Below are the code and all the weights of a small trained network. Each question names an input and a class and asks about switching units off, where a switched-off unit gives its printed mean instead of its output.

import numpy as np


def w(rows, s, z=0):
    codes = np.array(rows[::2]) - 128.0
    scale = np.full(codes.shape[1], s)
    scale[-1] = z or s
    return codes * scale


def f(y):
    return y / 2 * (1 + np.tanh(0.7978845608 * (y + 0.044715 * y**3)))


def log_softmax(a):
    a = a - a.max(-1, keepdims=True)
    return a - np.log(np.exp(a).sum(-1, keepdims=True))


def net(x, mask):
    res = np.array(x, float).reshape(1, 4) / 4 @ E
    y = f(res @ A[0][:, :-1].T + A[0][:, -1])
    res = res + np.where(mask, y, B[0][:, -1]) @ B[0][:, :-1]
    return log_softmax(res[-1] @ U[:, :-1].T + U[:, -1])


A, B = {}, {}
E = w([
[192,136,136,177,153,255,110],'x0',
[142,175,188,137,45,182,196],'x1',
[87,69,143,183,27,137,37],'x2',
[113,15,50,146,99,179,219],'x3',
],0.0066)
A[0] = w([
[112,82,103,129,157,78,64,252],'N0',
[121,144,121,134,140,118,131,164],'N1',
[109,86,135,128,71,68,102,129],'N2',
[113,136,149,135,84,110,118,155],'N3',
[112,104,119,121,132,132,159,164],'N4',
[137,150,129,120,138,108,144,127],'N5',
[104,74,125,127,91,28,73,57],'N6',
[127,195,168,131,81,201,184,161],'N7',
[141,132,134,122,117,123,128,27],'N8',
[128,192,139,127,137,140,121,180],'N9',
[117,101,116,119,130,133,132,92],'N10',
[115,116,136,126,117,124,135,109],'N11',
[113,121,170,145,20,122,55,76],'N12',
[121,220,153,108,132,4,135,198],'N13',
[125,162,136,112,152,93,121,109],'N14',
[130,131,136,134,112,157,92,179],'N15',
[130,157,140,117,142,114,125,178],'N16',
[118,52,118,146,101,156,71,133],'N17',
[144,130,109,124,167,127,125,65],'N18',
[122,80,121,123,72,120,227,163],'N19',
[118,99,104,125,132,97,140,180],'N20',
[126,133,117,106,133,135,134,103],'N21',
[124,125,119,120,167,126,113,87],'N22',
[125,102,121,130,105,122,183,138],'N23',
[96,142,137,110,143,168,125,166],'N24',
[137,181,151,135,122,156,130,130],'N25',
[147,127,135,123,136,106,135,160],'N26',
],0.019,0.0023)
B[0] = w([
[194,133,196,70,71,138,92,197],'N0',
[125,132,141,144,140,107,122,136],'N1',
[153,157,64,176,85,105,125,176],'N2',
[108,146,119,124,91,136,89,154],'N3',
[113,93,141,143,124,100,150,155],'N4',
[116,119,105,153,160,147,127,147],'N5',
[176,63,61,205,128,129,138,201],'N6',
[164,195,150,145,38,123,61,229],'N7',
[125,115,91,102,130,195,113,124],'N8',
[157,158,134,130,183,124,113,171],'N9',
[139,97,110,128,144,154,123,138],'N10',
[129,115,81,125,123,171,112,131],'N11',
[141,253,190,162,138,161,134,210],'N12',
[71,139,82,69,246,80,41,249],'N13',
[141,169,66,111,165,155,107,166],'N14',
[174,126,155,114,166,133,154,159],'N15',
[139,159,122,140,168,102,128,156],'N16',
[175,71,126,147,200,119,153,196],'N17',
[107,122,171,181,91,107,108,140],'N18',
[132,100,82,83,119,95,240,220],'N19',
[148,99,139,131,175,117,103,157],'N20',
[121,120,122,144,135,157,133,131],'N21',
[125,107,123,165,103,160,90,140],'N22',
[125,99,96,101,119,147,180,171],'N23',
[134,153,146,159,126,90,135,139],'N24',
[149,156,124,86,158,157,95,170],'N25',
[123,129,133,148,149,120,121,138],'N26',
],0.034,0.014)
U = w([
[166,207,230,137,130,191,94,153],'0',
[188,63,106,151,101,107,189,215],'1',
[141,143,86,113,183,86,53,171],'2',
[45,121,95,61,115,254,112,2],'3',
[149,59,185,106,110,132,88,81],'4',
[115,166,115,83,47,116,163,88],'5',
[13,110,158,201,158,159,107,130],'6',
[71,76,91,52,191,93,174,13],'7',
],0.007,0.0033)

Each question gives the input, the list of numbers given to net, and the class t.
The units are the neurons (one row each of A and B). Each row of codes is followed by its name. A weight is (code - 128) times the scale printed after its matrix; where a second scale follows, it is the last column's (A, B and U).
mask holds one flag per neuron, in row order. A switched-off neuron (its flag False) gives its mean, the last column of its row in B, instead of its output. The means were averaged over made-up inputs and are rounded, as every weight is.
A unit's drop is (log p(t) with every unit on - log p(t) with that unit switched off) / (log p(t) with every unit on - log p(t) with every unit switched off).
The circuit of an input: a set's keep is (log p(t) with only the set's units on - log p(t) with every unit switched off) / (log p(t) with every unit on - log p(t) with every unit switched off). Starting from the 12 units with the biggest drops (on a tie, the unit counted first), units are removed one at a time, each time the one whose removal leaves the highest keep (on an exact tie, the one counted first), for as long as the keep stays at least 0.8.
circuit, biggest first: the units of the circuit, biggest drop first
top k neurons: the k neurons with the biggest drops, biggest first
drop when u is switched off: that unit's drop, to one decimal
input [-2,-7,7,0], class 1: circuit, biggest first -> N6
input [1,6,-6,5], class 5: top 3 neurons -> N7, N6, N17
input [4,1,-2,3], class 5: top 2 neurons -> N13, N6
input [1,-1,-1,5], class 7: top 2 neurons -> N7, N6
input [8,3,-5,8], class 5: top 3 neurons -> N7, N6, N17
input [5,-3,5,3], class 0: top 2 neurons -> N19, N6
input [2,-4,-7,7], class 1: top 2 neurons -> N13, N18
input [0,-3,-4,8], class 7: top 2 neurons -> N7, N6
input [-2,2,3,-2], class 0: top 2 neurons -> N12, N19
input [7,-8,-7,3], class 6: top 2 neurons -> N7, N12
input [3,-5,-8,8], class 1: drop when N18 is switched off -> 0.1
input [-6,8,-5,2], class 7: drop when N19 is switched off -> 0.6
input [-3,5,0,4], class 5: drop when N6 is switched off -> 0.5
input [8,5,-7,-8], class 0: circuit, biggest first -> N7
input [-4,3,-2,8], class 7: drop when N7 is switched off -> 0.2
